Below is a small trained network, with its code and all its weights. Each question gives an input and a target symbol and asks what happens when units are switched off, that is, made to give their printed mean instead of their output.

import numpy as np


def w(rows, s, z=0):
    codes = np.array(rows[::2]) - 128.0
    scale = np.full(codes.shape[1], s)
    scale[-1] = z or s
    return codes * scale


def norm(h):
    return h / np.sqrt((h * h).mean(-1, keepdims=True) + 1e-5)


def f(y):
    return y / 2 * (1 + np.tanh(0.7978845608 * (y + 0.044715 * y**3)))


def softmax(a):
    e = np.exp(a - a.max(-1, keepdims=True))
    return e / e.sum(-1, keepdims=True)


def log_softmax(a):
    a = a - a.max(-1, keepdims=True)
    return a - np.log(np.exp(a).sum(-1, keepdims=True))


def net(x, mask):
    ids = ['ΓΘΞΠαβδεζηλστψω'.index(c) for c in x.split()]
    T = len(ids)
    res = E[ids] + P[:T]
    r = norm(res)
    for j in range(3):
        rows = slice(2 * j, 2 * j + 2)
        q, k, v = (r @ M[0][rows].T for M in (Q, K, V))
        z = softmax(np.where(np.tri(T) > 0, q @ k.T / 2**0.5, -1e9)) @ v
        o = O[0][rows]
        res = res + np.where(mask[j], z, o[:, -1]) @ o[:, :-1]
    y = f(norm(res) @ A[0][:, :-1].T + A[0][:, -1])
    res = res + np.where(mask[3:11], y, B[0][:, -1]) @ B[0][:, :-1]
    return log_softmax(norm(res)[-1] @ U[:, :-1].T + U[:, -1])


Q, K, V, O, A, B = {}, {}, {}, {}, {}, {}
E = w([
[96,91,112,123],'Γ',
[111,86,168,189],'Θ',
[103,143,101,129],'Ξ',
[81,145,163,140],'Π',
[102,111,109,159],'α',
[112,192,123,127],'β',
[116,89,201,162],'δ',
[109,147,183,149],'ε',
[96,167,132,96],'ζ',
[82,149,116,123],'η',
[151,21,63,148],'λ',
[95,170,77,191],'σ',
[222,192,134,125],'τ',
[253,69,91,156],'ψ',
[180,133,100,190],'ω',
],0.024)
P = w([
[176,143,103,50],'0',
[33,91,123,200],'1',
[176,132,97,69],'2',
[29,94,98,248],'3',
[179,128,99,74],'4',
[20,103,123,226],'5',
[183,128,97,75],'6',
],0.011)
Q[0] = w([
[157,110,185,58],'h1',
[142,157,155,185],'h1',
[92,40,110,189],'h2',
[187,114,24,139],'h2',
[2,140,99,85],'h3',
[42,128,135,213],'h3',
],0.032)
K[0] = w([
[104,132,225,31],'h1',
[166,149,157,208],'h1',
[110,52,115,223],'h2',
[188,156,5,134],'h2',
[40,171,25,102],'h3',
[51,123,59,223],'h3',
],0.028)
V[0] = w([
[36,105,127,20],'h1',
[105,108,37,144],'h1',
[54,116,254,152],'h2',
[131,29,102,168],'h2',
[81,119,72,143],'h3',
[223,74,123,94],'h3',
],0.022)
O[0] = w([
[40,69,134,8,75],'h1',
[151,184,210,125,227],'h1',
[66,79,70,190,95],'h2',
[113,34,200,163,130],'h2',
[98,168,184,138,214],'h3',
[195,54,131,153,6],'h3',
],0.016,0.015)
A[0] = w([
[115,92,169,188,97],'n1',
[82,189,198,190,80],'n2',
[52,97,161,140,2],'n3',
[9,119,149,129,215],'n4',
[171,116,90,53,59],'n5',
[213,34,110,55,121],'n6',
[156,142,57,73,67],'n7',
[7,64,108,154,96],'n8',
],0.023,0.0036)
B[0] = w([
[162,129,69,148,164],'n1',
[35,61,110,150,249],'n2',
[130,155,152,55,154],'n3',
[117,65,113,40,202],'n4',
[165,97,149,181,152],'n5',
[101,2,143,142,146],'n6',
[178,119,80,180,150],'n7',
[70,234,188,120,174],'n8',
],0.034,0.019)
U = w([
[111,164,6,143,75],'Γ',
[170,163,206,43,109],'Θ',
[139,67,164,106,136],'Ξ',
[170,132,159,138,207],'Π',
[133,147,116,31,101],'α',
[140,93,28,60,181],'β',
[130,92,165,81,111],'δ',
[115,115,209,106,89],'ε',
[78,165,86,52,101],'ζ',
[84,236,179,142,84],'η',
[135,74,151,115,163],'λ',
[44,63,100,136,110],'σ',
[151,181,77,125,253],'τ',
[148,88,114,141,207],'ψ',
[116,113,94,239,96],'ω',
],0.016,0.0066)

Each question gives the input, a string of symbols that net reads in full, and the target symbol t.
The units are the heads (2 rows each of Q, K, V and O) and the neurons (one row each of A and B). Each row of codes is followed by its name. A weight is (code - 128) times the scale printed after its matrix; where a second scale follows, it is the last column's (O, A, B and U).
mask holds one flag per unit, heads first, then neurons. A switched-off unit (its flag False) gives its mean, the last column of its rows in O or B, instead of its output. The means were averaged over made-up inputs and are rounded, as every weight is.
A unit's drop is (log p(t) with every unit on - log p(t) with that unit switched off) / (log p(t) with every unit on - log p(t) with every unit switched off).
The circuit of an input: a set's keep is (log p(t) with only the set's units on - log p(t) with every unit switched off) / (log p(t) with every unit on - log p(t) with every unit switched off). Starting from all 11 units, units are removed one at a time, each time the one whose removal leaves the highest keep (on an exact tie, the one counted first), for as long as the keep stays at least 0.8.
circuit, biggest first: the units of the circuit, biggest drop first
most important unit: the unit with the biggest drop
top k neurons: the k neurons with the biggest drops, biggest first
drop of u: that unit's drop, to one decimal
input Θ σ σ, target η: circuit, biggest first => [h2 n4]
input Θ ψ Γ σ ζ β Ξ, target Θ: top 2 neurons => [n2 n4]
input σ Ξ ω σ, target ω: top 2 neurons => [n4 n8]
input Ξ Γ σ ω σ Π, target ω: circuit, biggest first => [h1]
input δ σ ε, target Γ: top 2 neurons => [n2 n8]
input δ Θ σ ζ σ β ω, target Π: top 2 neurons => [n2 n4]
input ζ σ ζ τ, target τ: circuit, biggest first => [h2 n2 h3]
input λ Γ α ω ζ ζ σ, target η: circuit, biggest first => [h2 h1]
input σ Ξ Π, target ζ: top 3 neurons => [n8 n4 n2]
input ε Θ ω ε, target ω: drop of h3 => -0.1
input σ σ λ Θ β, target τ: drop of h2 => 1.0
input τ σ Γ ζ σ ω, target ω: drop of h1 => 0.9
input σ ω σ β, target ω: top 2 neurons => [n4 n8]
input σ σ ζ Ξ Ξ, target Θ: most important unit => h2
